Each row has a name. Each piece below is followed by the name of the row it came from, unless a question asks for something else. Each question is about the rows just above it.

faf: [ 96 136 128 158 137 160 164  85  94  79  78 120 122 105  88]
tel: [112 129 118 111 112 129 133 123 117 114 112 114 129 111 115]
tagok: [128 128 128 127 127 128 127 128 128 128 128 128 128 127 128]
tebul: [ 81  83  78 170 188 115 151  93  82 132 124  76  76 180  89]
favu: [128 128 128 129 129 128 129 128 128 128 128 128 128 129 128]
Tofe: [ 96 171 136  59  98 140 186 153  70 127  89  89  78 183 159]
zer: [129 128 129 125 124 127 125 129 129 127 127 129 129 125 129]
peb: [136  78  89  88 127  59  70 159 140 186 183  98  96 171 153]
Vakam: [ 80  84  78 175 192 118 155  93  82 132 124  76  76 183  89]
dusis: [112 112 111 118 115 129 114 133 129 111 129 113 123 112 117]
tapud: [111 115 113 129 133 123 129 112 111 118 117 112 113 129 112]
Zeka: [152 150 153 107  99 134 116 146 152 128 132 154 154 104 148]
Repeated in Tofe:  [89]
Which row holds these entries in another order? [112 129 113 112 117 118 111 112 129 123 133 129 113 115 111]  tapud
Which row holds these entries in another order? [153 136  78  89  88 127  59  70 159 140 186 183  98  96 171]  peb
Put [117 112 123 113 129 111 129 133 114 129 115 118 111 112 112] back in order: which row is it?  dusis
Which value appears more than once in tebul?  [76]
[136  78  89  88 127  59  70 159 140 186 183  98  96 171 153]  peb

faf: [104 127 129 140 130 152 115]
zer: [150 127  55 146  77 127 129]
tel: [133 135 169 130 196 125 134]
Tofe: [133 169 196 135 130 125 135]
peb: [128 112 135  42 121  94 134]
tagok: [127 104 152 129 140 129 115]
Zeka: [ 94 135  94 121  42  94  94]
dusis: [132 119 108 130 142 154 129]
Vakam: [125 140 152 127  89 125 132]
Which row holds these entries in another order? [129 154 142 130 108 119 132]  dusis
[ 94  94 135  94 121  42  94] is which row reordered?  Zeka
[125 133 169 196 134 130 135] is which row reordered?  tel
Which value appears more than once in Zeka?  [94]
The value that zer holds more than once:  [127]
Put [115 129 140 129 152 104 127] back in order: which row is it?  tagok
[128 112 135  42 121  94 134]  peb

tebul: [136  93 144 145 107 128 120 102 163]
tapud: [114 173 117 153 151 111 142 153 146]
Zeka: [146 140 108 108 108 108  99 149  93]
Tofe: [126 128 188  78 113 122  89 119 112]
tagok: [102 172 138 131 139 107 151 155 129]
faf: [117  96 139 165 119 112 103 132 175]
tel: [146 173 111 153 113 142 117 151 153]
Repeated in Zeka:  [108]
[151 111 142 153 146 114 173 117 153] is which row reordered?  tapud

faf: [117 124 141 147 131 113 119  95 139 125 130 146 127 108 113 138 133 148
 127 124 115 114 134 123 144 107 133 117 113 140 130 137 113]
peb: [126 120 136 123 133 136 131 139 139 126 131 132 133 145 129 132 139 152
 132 119 123 146 120 108 164 111 125 125 132 130 137 124 131]
tapud: [141 113 134 123 125 133 114  95 112 127 130 113 147 138 115 127 117 111
 124 108 146 102 148 113 144 113 137 107 140 131 124 113 117]
tel: [122 128 121 125 129 135 120 145 128 126 132 150 134 119 105 140 123 155
 142 129 141 148 120 104 137 125 140 124 139 122 142 132 131]
tebul: [150 100 137 187 142  94 145 187 115 148 114 138 165 105 100 128 152  97
  74 160  93 151 101 117 136 123  73 115  97 103  68 142 152]
zer: [115 124 125 126 126 122 117 132 123 138 118 136 130 132 105 125 133 123
 128 135 115 136 128 129 131 142 121 124 111 127 111 138 134]
dusis: [117 124 141 147 131 113 113  95 111 125 102 146 127 108 113 138 133 148
 127 124 115 114 134 123 144 107 113 117 113 140 130 137 113]
favu: [115 123 137 138 133 117 120 109 121 119 112 142 115 109 120 135 128 144
 129 125 121 114 132 127 130 120 133 117 115 139 122 131 120]
Vakam: [116 138 101 128 123 134 105 154 114 127 134 175 134  85  75 151 102 158
 151 141 166 149 142 100 102 144 160 124 148 110 153 144 132]
tagok: [125 130 157 172 129 104 116  52  81 148  70 156 167  99  93 146 149 160
 119 116  91 110 141 108 184  70 133 110 111 140 154 154  89]
Zeka: [117 135 104 128 124 134 109 153 116 126 134 172 135  89  79 148 106 159
 151 139 162 148 141 100 106 141 157 125 145 112 151 143 131]
[126 120 136 123 133 136 131 139 139 126 131 132 133 145 129 132 139 152
 132 119 123 146 120 108 164 111 125 125 132 130 137 124 131]  peb
[122 128 121 125 129 135 120 145 128 126 132 150 134 119 105 140 123 155
 142 129 141 148 120 104 137 125 140 124 139 122 142 132 131] is in which row?  tel
Put [ 95 102 107 108 111 113 113 113 113 113 113 114 115 117 117 123 124 124
 125 127 127 130 131 133 134 137 138 140 141 144 146 147 148] back in order: which row is it?  dusis

favu: [210 192 198  65  48 204  50 195  61 198 203  56 225  69 200 210  48  44
 221 202  55  64 207  53  24 202  63  54 206  52  40  43 202 222]
faf: [ 55  36  35 211 224  41 202  41 230  38  52 213  62 194  39  50 222 210
  56  60 208 202  52 217 197  27 202 213  54 198 202 205  63  58]
zer: [ 46  40  64 223 202  38 215  55 203  52  56 205  63 230  66  57 213 205
  39  49 218 212  58 209 233  67 210 220  46 209 206 209  55  54]
[ 46  40  64 223 202  38 215  55 203  52  56 205  63 230  66  57 213 205
  39  49 218 212  58 209 233  67 210 220  46 209 206 209  55  54]  zer
[ 58  63 205 202 198  54 213 202  27 197 217  52 202 208  60  56 210 222
  50  39 194  62 213  52  38 230  41 202  41 224 211  35  36  55] is which row reordered?  faf

tapud: [166 100 150 145 132 118 109 132 132 168 127 157 132 159]
tebul: [167 160 166 100 157 132 109 127 132 145 150 118 132 132]
tel: [ 91 115  81 107 104 115 102  86  87 110  83  83  94  96]
dusis: [ 77  82  89  98 109 120 130 139 144 146 145 140 182 174]
Zeka: [115 111 107 102  96  91  86  83  81  83  87  94 104 115]
Vakam: [182 130 139 145 109 174  82  77  88 120  98 140 146 144]
peb: [166 127 132 118 109 145 100 132 132 160 157 150 132 168]
favu: [108 101  99 100 104 111 120 133 145 158 170 179 186 187]
faf: [100 109 132 132 145 157 132 168 166 159 150 132 127 117]
Which value appears more than once in faf?  [132]
[174 182 140 145 146 144 139 130 120 109  98  89  82  77] is which row reordered?  dusis
Which value appears more than once in tapud?  [132]
Which row holds these entries in another order? [166 159 150 132 127 117 100 109 132 132 145 157 132 168]  faf
Which row holds these entries in another order? [159 132 157 127 168 132 132 109 118 132 145 150 100 166]  tapud
Put [168 132 150 157 160 132 132 100 145 109 118 132 127 166] back in order: which row is it?  peb
Which row holds these entries in another order? [ 83  81  83  87  94 104 115 115 111 107 102  96  91  86]  Zeka

tapud: [168 113 150  95  87 199 125 130 174]
zer: [ 95 168 150 130 112 199  87  92 125]
Zeka: [171 112 153  93  85 205 125 131 179]
Tofe: [124  92  83 206  96 144 155 173 110]
peb: [172 110 155  92  83 206 124 144  96]
Vakam: [172 110 155  92  83 206 124 132 183]
dusis: [168 113 150  95  87 199 125 130  92]
tebul: [170 111 153  93  84 205 124 131 178]
Which row holds these entries in another order? [199 125 130  92 168 113 150  95  87]  dusis
Which row holds [172 110 155  92  83 206 124 132 183]?  Vakam
Put [ 96 144 124 206  83  92 155 110 172] back in order: which row is it?  peb

peb: [187 126 123 120 123 144 127 135  93 105 134 127 127 134 177  98 145 112
 141 121 145 115 157 130  97 131 111 152 129 143 132  98 127 165 130 124
  89 126 104 117 138 128 122 122 128  97 141 108 114 131 110 117 103 164
 129 154 111 110 123 128 134 122]
tagok: [140 128 111 118 141 146 139  85 140 130 129 134 165  71 125 127 122 126
  97 148 127  74  81 138 118 121 134 108 123 151 133 139 135 132 134 121
 142 116 123 118 131 108 161 109 102 104  57 111 147 121 137 135 147 120
 120  98 120 134 131 120 122 135]
tebul: [ 89 140 133 125  58 109 122  83 116 137 126 122 128 141 159 130 135 129
 131 119 109 144 144 120 145 130 167 141 119 119  98 106 100 136 134 121
  80 127 135 122 111 120 114 135 129 110 143 129 124 150 122 120 142  85
 130 141 145 102 130 126 115 122]
faf: [128 129 140 129 134 114 153 115 197 114 128 128 128 136 192  86 111 136
 148 125  69 114 106 123 167 121 120 136 124 131  84 137 145 160 117 125
 112 126 143 116 128 131 136 128 119 127 130 112 139 154 111 135  82 111
 139 149 209 120 125 133 148 133]
dusis: [178 125 117 129 127 146 146 129  97 117 125 127 124 137 177 106 151 115
 142 127 154 115 158 129  89 117 108 147 128 139 147 131 123 166 125 125
  94 126 111 113  96 128 127 126 135  96 148 108 124 121 115 118  86 179
 134 156  93 103 118 128 126 121]
Zeka: [ 85 139 133 125  57 111 127  81 108 139 122 120 130 140 151 137 134 131
 134 120 111 147 140 120 147 128 165 141 118 118  97 103 102 135 135 122
  74 127 135 121 109 118 116 134 131 108 142 134 123 148 120 121 146  71
 129 138 161  98 132 126 123 121]
Tofe: [124 127 127 129 110 115 124  97 168 119 132 133 119 138 191  79 131 133
 132 131  87 116  95 125 163 119 123 129 128 131  79 176 155 150 118 123
 128 130 138 123 123 132 129 128 124 118 130 123 142 141 113 130 103 117
 135 144 191 138 122 130 146 130]
Which row holds these entries in another order? [ 69  82  84  86 106 111 111 111 112 112 114 114 114 115 116 117 119 120
 120 121 123 124 125 125 125 126 127 128 128 128 128 128 128 129 129 130
 131 131 133 133 134 135 136 136 136 136 137 139 139 140 143 145 148 148
 149 153 154 160 167 192 197 209]  faf
[111 108 142  93 156 129  89 128 117 123  96 154 134 151 126 128 126  97
 117 115 179 127 148 113 108 125 125 139 124  96 127 177 127 137 103 178
 106 121 127  86 124 146 126 129 115 158 166 115 117 135 147 118 131 118
 129 146 125 125 147  94 121 128] is which row reordered?  dusis
[138 117 127 135 110 121 131 128 112 126  98 154 143 134 105 122 123 130
  98 111 164 108 126 141 117 134  89 157 103  93 129 128 115 177 132 129
 134 144 127 124 122 127  97 127 187 104 145 122 123 128 110 141 165 111
 123 145 130 114  97 131 120 152] is which row reordered?  peb
[121 123 126 132  98 161 138 129  71 146 121 120 148 123 134 142 108 131
 134 116 118 109 121 135 127  74 122 135 135 102 103  97 118 118 141 165
 128 147 120 140 147 111 120 134 131 134 137 151 140 130 120 122 139 108
  81 127 111  57 125 133 139  85] is which row reordered?  Zeka

Tofe: [146 141 112 138 129 156 144  69 158 121 115 145 127 160 159 109 159  94
  89 135 162]
dusis: [119 126 155 128 138 109 106 202 108 146 152 121 140 105 106 158 106 176
 106 133 104]
tapud: [147 142 112 139 129 158 146  66 160 121 115 146 128 163 161 109 161  92
  87 135 164]
tagok: [152 145 111 141 132 163 148  59 165 122 114 150 128 168 167 108 166  90
  83 137 170]
Zeka: [121 127 155 128 139 110 122 202 108 147 152 123 139 105 107 159 106 177
 180 134 105]
faf: [147 142 112 139 129 158 146  66 160 121 115 146 128 163 159 109 161  92
  87 135 164]
favu: [149 143 112 140 130 161 147  63 163 121 115 148 129 165 164 108 163  91
  85 136 167]
tel: [121 127 155 128 139 110 122 202 108 147 152 123 139 105 107 159 106 176
 181 133 103]
The value that dusis holds more than once:  [106]
Put [103 105 106 107 108 110 121 122 123 127 128 133 139 139 147 152 155 159
 176 181 202] back in order: which row is it?  tel

tapud: [138 138 138 138 138]
Vakam: [ 48  48 205  46  48]
faf: [138  46  46  46 138]
The value that Vakam holds more than once:  [48]
The value that tapud holds more than once:  [138]
Where do [138 138 138 138 138] appear?  tapud
[ 48  48 205  46  48]  Vakam

